[[108 128 125 125 143 135 125]
 [111 138 121 123 123 106 125]
 [126 121 121 125 134 125 128]
 [116 126 149 131 123 154 119]
 [140 124 124 132 136 139 131]]
:
[[108 128 125 125 143 135 125]
 [111 138 121 123 123 106 125]
 [116 126 149 131 123 154 119]
 [126 121 121 125 134 125 128]
 [140 124 124 132 136 139 131]]

[[130 127 137 130 131 120 126 125 131]
 [134 127 124 129 129 121 127 128 119]
 [126 129 134 128 139 119 127 126 106]
 [127 129 122 127 127 132 129 130 124]
 [124 130 128 126 136 126 129 127 107]
 [122 129 148 129 139 120 127 123 125]]
:
[[122 129 148 129 139 120 127 123 125]
 [124 130 128 126 136 126 129 127 107]
 [126 129 134 128 139 119 127 126 106]
 [127 129 122 127 127 132 129 130 124]
 [130 127 137 130 131 120 126 125 131]
 [134 127 124 129 129 121 127 128 119]]

[[108 119 131 124 138 125 122 147]
 [109 102 133 103 140 153 132 131]
 [110 118 131 115 138 120 126 127]
 [152 137 134 145 109 132 109 131]
 [114 118 133 109 137 132 137 128]
 [113 150 130 122 132 124 108 137]]
:
[[108 119 131 124 138 125 122 147]
 [109 102 133 103 140 153 132 131]
 [110 118 131 115 138 120 126 127]
 [113 150 130 122 132 124 108 137]
 [114 118 133 109 137 132 137 128]
 [152 137 134 145 109 132 109 131]]

[[131 134 129 132 127 125 129 125 126 127 131]
 [121 123 123 108 131 143 135 138 140 135 126]
 [114 121 129  99 141 149 137 138 143 141 127]
 [118 125 123 105 140 143 135 137 142 138 122]
 [116 127 127 104 139 145 140 137 141 140 125]
 [130 128 132 129 130 128 126 125 125 125 131]
 [135 129 134 142 123 119 120 121 119 122 134]
 [112 127 125 101 141 148 141 140 143 140 120]]
:
[[112 127 125 101 141 148 141 140 143 140 120]
 [114 121 129  99 141 149 137 138 143 141 127]
 [116 127 127 104 139 145 140 137 141 140 125]
 [118 125 123 105 140 143 135 137 142 138 122]
 [121 123 123 108 131 143 135 138 140 135 126]
 [130 128 132 129 130 128 126 125 125 125 131]
 [131 134 129 132 127 125 129 125 126 127 131]
 [135 129 134 142 123 119 120 121 119 122 134]]

[[128 142 135 137 125 158]
 [154 135 146 117 147 114]
 [132 130 125 110 131 123]
 [119 125 133 102 136 108]
 [141 127 131 132 149 114]]
:
[[119 125 133 102 136 108]
 [128 142 135 137 125 158]
 [132 130 125 110 131 123]
 [141 127 131 132 149 114]
 [154 135 146 117 147 114]]

[[113 130 149 115]
 [129 120 108 141]
 [134 128 109 129]
 [125 123 100 130]
 [140 127 114 137]
 [116 131 146 116]]
:
[[113 130 149 115]
 [116 131 146 116]
 [125 123 100 130]
 [129 120 108 141]
 [134 128 109 129]
 [140 127 114 137]]

[[117 145 150]
 [105 152 113]
 [124 108 143]
 [152 132 157]
 [128 116 124]
 [114 155 113]]
:
[[105 152 113]
 [114 155 113]
 [117 145 150]
 [124 108 143]
 [128 116 124]
 [152 132 157]]

[[123 151]
 [135 142]
 [118 127]
 [129 123]
 [142 147]
 [140 137]
 [141 153]]
:
[[118 127]
 [123 151]
 [129 123]
 [135 142]
 [140 137]
 [141 153]
 [142 147]]
---
[[139 141 145]
 [ 99 102 104]
 [132 119 108]]
:
[145 102 132]

[[152 128 120]
 [100 125 130]
 [157 137 136]
 [123 135 143]]
:
[120 125 157]

[[144 145 109 115 145]
 [127 126 126 135 128]
 [113 113 153 149 113]]
:
[145 135 153]

[[117 134]
 [153 130]]
:
[134 153]

[[123 105]
 [130 123]]
:
[105 130]

[[145 110 118 141]
 [151 130 120 142]]
:
[141 120]
---
[[126 131 151 130 135]
 [144 128 121 125 138]
 [143 131 132 134 133]
 [130 135 120 130 124]
 [142 132 121 130 136]
 [137 133 123 135 128]
 [135 132 143 135 134]
 [125 125 116 124 126]
 [120 125 122 124 125]
 [126 130 129 134 137]]
:
[[137 134 129 130 126]
 [125 124 122 125 120]
 [126 124 116 125 125]
 [134 135 143 132 135]
 [128 135 123 133 137]
 [136 130 121 132 142]
 [124 130 120 135 130]
 [133 134 132 131 143]
 [138 125 121 128 144]
 [135 130 151 131 126]]

[[147 146 144]
 [133 134 138]
 [129 128 133]
 [150 144 137]
 [123 124 129]
 [141 137 131]
 [118 116 117]]
:
[[117 116 118]
 [131 137 141]
 [129 124 123]
 [137 144 150]
 [133 128 129]
 [138 134 133]
 [144 146 147]]

[[143 130 115 109 107 129 112 118]
 [114 129 135 150 138 128 108 121]
 [143 117 110 147 127 108 119 123]
 [138 110 139 114 123 146 120 149]
 [117 122 128 113 130 115 136 146]
 [106 110 125 111 115 129 140 131]]
:
[[131 140 129 115 111 125 110 106]
 [146 136 115 130 113 128 122 117]
 [149 120 146 123 114 139 110 138]
 [123 119 108 127 147 110 117 143]
 [121 108 128 138 150 135 129 114]
 [118 112 129 107 109 115 130 143]]

[[147 119 128 125 143 121 148 131 148 142]
 [136 138 150 144 139 124 138 105 109 147]
 [135 140 145 146 143 127 136 106 111 142]
 [145 115 132 124 142 120 147 131 150 140]
 [121 141 143 140 141 122 142 106 103 138]]
:
[[138 103 106 142 122 141 140 143 141 121]
 [140 150 131 147 120 142 124 132 115 145]
 [142 111 106 136 127 143 146 145 140 135]
 [147 109 105 138 124 139 144 150 138 136]
 [142 148 131 148 121 143 125 128 119 147]]

[[118 117 110 120]
 [116 129 126 121]
 [136 123 129 138]
 [141 156 140 142]]
:
[[142 140 156 141]
 [138 129 123 136]
 [121 126 129 116]
 [120 110 117 118]]

[[135 121 115 131 137 137 128 138 131 119 119]
 [122 125 137 131 113 130 132 129 108 150 150]
 [125 121 120 128 129 115 137 115 126 119 123]
 [135 136 129 119 113 133 139 138 117 150 127]
 [115 143 133 134 129 137 125 142 136 129 127]
 [138 128 115 137 133 127 132 120 122 129 127]]
:
[[127 129 122 120 132 127 133 137 115 128 138]
 [127 129 136 142 125 137 129 134 133 143 115]
 [127 150 117 138 139 133 113 119 129 136 135]
 [123 119 126 115 137 115 129 128 120 121 125]
 [150 150 108 129 132 130 113 131 137 125 122]
 [119 119 131 138 128 137 137 131 115 121 135]]

[[128 129 129 129 130 128 130 127 128 129 128 127]
 [143 118 115 121 106 108 112 111 134 111 131 113]
 [129 128 128 128 128 126 129 129 129 129 128 128]]
:
[[128 128 129 129 129 129 126 128 128 128 128 129]
 [113 131 111 134 111 112 108 106 121 115 118 143]
 [127 128 129 128 127 130 128 130 129 129 129 128]]
